Below is a small trained network, with its code and all its weights. Each question gives an input and a target symbol and asks what happens when units are switched off, that is, made to give their printed mean instead of their output.

import numpy as np


def w(rows, s, z=0):
    codes = np.array(rows[::2]) - 128.0
    scale = np.full(codes.shape[1], s)
    scale[-1] = z or s
    return codes * scale


def norm(h):
    return h / np.sqrt((h * h).mean(-1, keepdims=True) + 1e-5)


def f(y):
    return np.maximum(y, 0)


def softmax(a):
    e = np.exp(a - a.max(-1, keepdims=True))
    return e / e.sum(-1, keepdims=True)


def log_softmax(a):
    a = a - a.max(-1, keepdims=True)
    return a - np.log(np.exp(a).sum(-1, keepdims=True))


def net(x, mask):
    ids = ['ΘΛΦαζμψ'.index(c) for c in x.split()]
    T = len(ids)
    res = E[ids] + P[:T]
    r = norm(res)
    for j in range(3):
        rows = slice(4 * j, 4 * j + 4)
        q, k, v = (r @ M[0][rows].T for M in (Q, K, V))
        z = softmax(np.where(np.tri(T) > 0, q @ k.T / 4**0.5, -1e9)) @ v
        o = O[0][rows]
        res = res + np.where(mask[j], z, o[:, -1]) @ o[:, :-1]
    y = f(norm(res) @ A[0][:, :-1].T + A[0][:, -1])
    res = res + np.where(mask[3:7], y, B[0][:, -1]) @ B[0][:, :-1]
    return log_softmax(norm(res)[-1] @ U[:, :-1].T + U[:, -1])


Q, K, V, O, A, B = {}, {}, {}, {}, {}, {}
E = w([
[151,191,97,106],'Θ',
[90,177,66,239],'Λ',
[101,92,101,151],'Φ',
[72,196,105,178],'α',
[69,43,169,64],'ζ',
[119,42,85,202],'μ',
[170,198,253,190],'ψ',
],0.016)
P = w([
[92,74,51,64],'0',
[81,63,1,11],'1',
[100,84,10,69],'2',
[116,69,51,57],'3',
[107,84,56,80],'4',
[120,80,60,98],'5',
[135,92,61,107],'6',
[136,103,92,85],'7',
[111,91,140,47],'8',
[133,113,100,93],'9',
[195,106,101,117],'10',
[189,104,173,38],'11',
[117,104,108,114],'12',
[160,98,122,105],'13',
],0.0042)
Q[0] = w([
[159,116,127,90],'head 0',
[109,162,25,71],'head 0',
[110,159,30,68],'head 0',
[140,115,140,94],'head 0',
[201,91,230,70],'head 1',
[117,154,196,167],'head 1',
[41,108,125,129],'head 1',
[76,52,131,96],'head 1',
[140,76,155,133],'head 2',
[93,94,110,253],'head 2',
[94,70,215,154],'head 2',
[96,216,155,54],'head 2',
],0.013)
K[0] = w([
[157,100,64,115],'head 0',
[58,148,67,135],'head 0',
[57,148,63,132],'head 0',
[141,90,49,132],'head 0',
[33,125,90,77],'head 1',
[132,116,145,51],'head 1',
[171,120,80,116],'head 1',
[138,101,73,144],'head 1',
[135,159,153,133],'head 2',
[209,145,226,164],'head 2',
[214,172,124,159],'head 2',
[111,83,8,114],'head 2',
],0.013)
V[0] = w([
[145,60,10,64],'head 0',
[145,148,143,152],'head 0',
[160,141,103,196],'head 0',
[117,102,76,155],'head 0',
[99,146,105,189],'head 1',
[4,84,193,126],'head 1',
[193,53,173,167],'head 1',
[103,107,237,94],'head 1',
[144,41,43,167],'head 2',
[150,205,77,175],'head 2',
[231,113,138,97],'head 2',
[230,81,136,121],'head 2',
],0.014)
O[0] = w([
[86,216,47,65,33],'head 0',
[143,113,166,151,163],'head 0',
[137,155,181,53,253],'head 0',
[108,177,95,1,200],'head 0',
[141,83,162,72,253],'head 1',
[210,33,139,219,158],'head 1',
[247,183,95,102,212],'head 1',
[163,180,165,221,4],'head 1',
[203,103,108,68,140],'head 2',
[122,204,190,71,199],'head 2',
[56,176,69,118,79],'head 2',
[110,227,54,78,113],'head 2',
],0.0098,0.0051)
A[0] = w([
[110,101,233,193,48],'neuron 0',
[93,53,58,174,207],'neuron 1',
[157,180,212,150,76],'neuron 2',
[250,193,93,117,8],'neuron 3',
],0.014,0.0017)
B[0] = w([
[238,224,71,170,255],'neuron 0',
[119,83,86,185,211],'neuron 1',
[163,44,183,115,190],'neuron 2',
[243,126,57,255,195],'neuron 3',
],0.015,0.0074)
U = w([
[156,56,204,152,103],'Θ',
[52,210,89,112,165],'Λ',
[159,121,83,138,3],'Φ',
[111,106,149,96,205],'α',
[201,173,30,97,128],'ζ',
[56,46,51,206,135],'μ',
[100,254,123,179,170],'ψ',
],0.0078,0.0033)

Each question gives the input, a string of symbols that net reads in full, and the target symbol t.
The units are the heads (4 rows each of Q, K, V and O) and the neurons (one row each of A and B). Each row of codes is followed by its name. A weight is (code - 128) times the scale printed after its matrix; where a second scale follows, it is the last column's (O, A, B and U).
mask holds one flag per unit, heads first, then neurons. A switched-off unit (its flag False) gives its mean, the last column of its rows in O or B, instead of its output. The means were averaged over made-up inputs and are rounded, as every weight is.
A unit's drop is (log p(t) with every unit on - log p(t) with that unit switched off) / (log p(t) with every unit on - log p(t) with every unit switched off).
The circuit of an input: a set's keep is (log p(t) with only the set's units on - log p(t) with every unit switched off) / (log p(t) with every unit on - log p(t) with every unit switched off). Starting from all 7 units, units are removed one at a time, each time the one whose removal leaves the highest keep (on an exact tie, the one counted first), for as long as the keep stays at least 0.8.
units of the circuit, in order: the units of the circuit, biggest drop first
top k neurons: the k neurons with the biggest drops, biggest first
which heads matter: for each layer, one digit per head in row order, 1 if its drop is at least 0.15 and else 0, layers parted by /
drop when u is switched off: that unit's drop, to one decimal
input ζ α Θ, target μ: units of the circuit, in order : [head 2; head 1]
input μ α μ ψ μ μ μ, target μ: units of the circuit, in order : [head 2; neuron 0]
input μ μ μ Θ μ ψ Θ μ μ Λ Φ μ Λ μ, target μ: which heads matter : 011
input μ ψ Φ, target Λ: which heads matter : 101
input μ Λ μ Θ Λ Φ μ ψ Λ α μ μ Λ Φ, target Λ: which heads matter : 001
input Λ α Λ Θ α, target α: which heads matter : 011
input Θ Θ Φ α, target Λ: units of the circuit, in order : [head 1]
input Λ Λ Λ Λ Φ, target α: units of the circuit, in order : [head 1; head 2; head 0]
input ζ μ ζ μ μ μ Θ Θ μ, target Λ: which heads matter : 101
input Θ Λ Λ, target Λ: which heads matter : 110
input ψ ζ Λ Λ, target ψ: which heads matter : 011
input Λ α α Λ, target Θ: which heads matter : 001
input μ Λ ζ Λ Λ α, target α: which heads matter : 010
input Θ μ μ Λ Λ Λ, target α: which heads matter : 011
input Λ ψ ψ Λ Λ, target ψ: which heads matter : 001
input Φ μ α Λ ζ μ Λ Λ μ Φ, target α: top 2 neurons : [neuron 0; neuron 3]
input μ α μ Θ μ ζ Λ Λ Λ Λ μ, target α: top neuron : [neuron 0]
input α α Λ, target Θ: drop when head 2 is switched off : 1.0
input α Λ Φ μ, target α: drop when neuron 3 is switched off : 0.1
input Λ μ α Λ Λ Λ, target α: drop when head 0 is switched off : 0.1
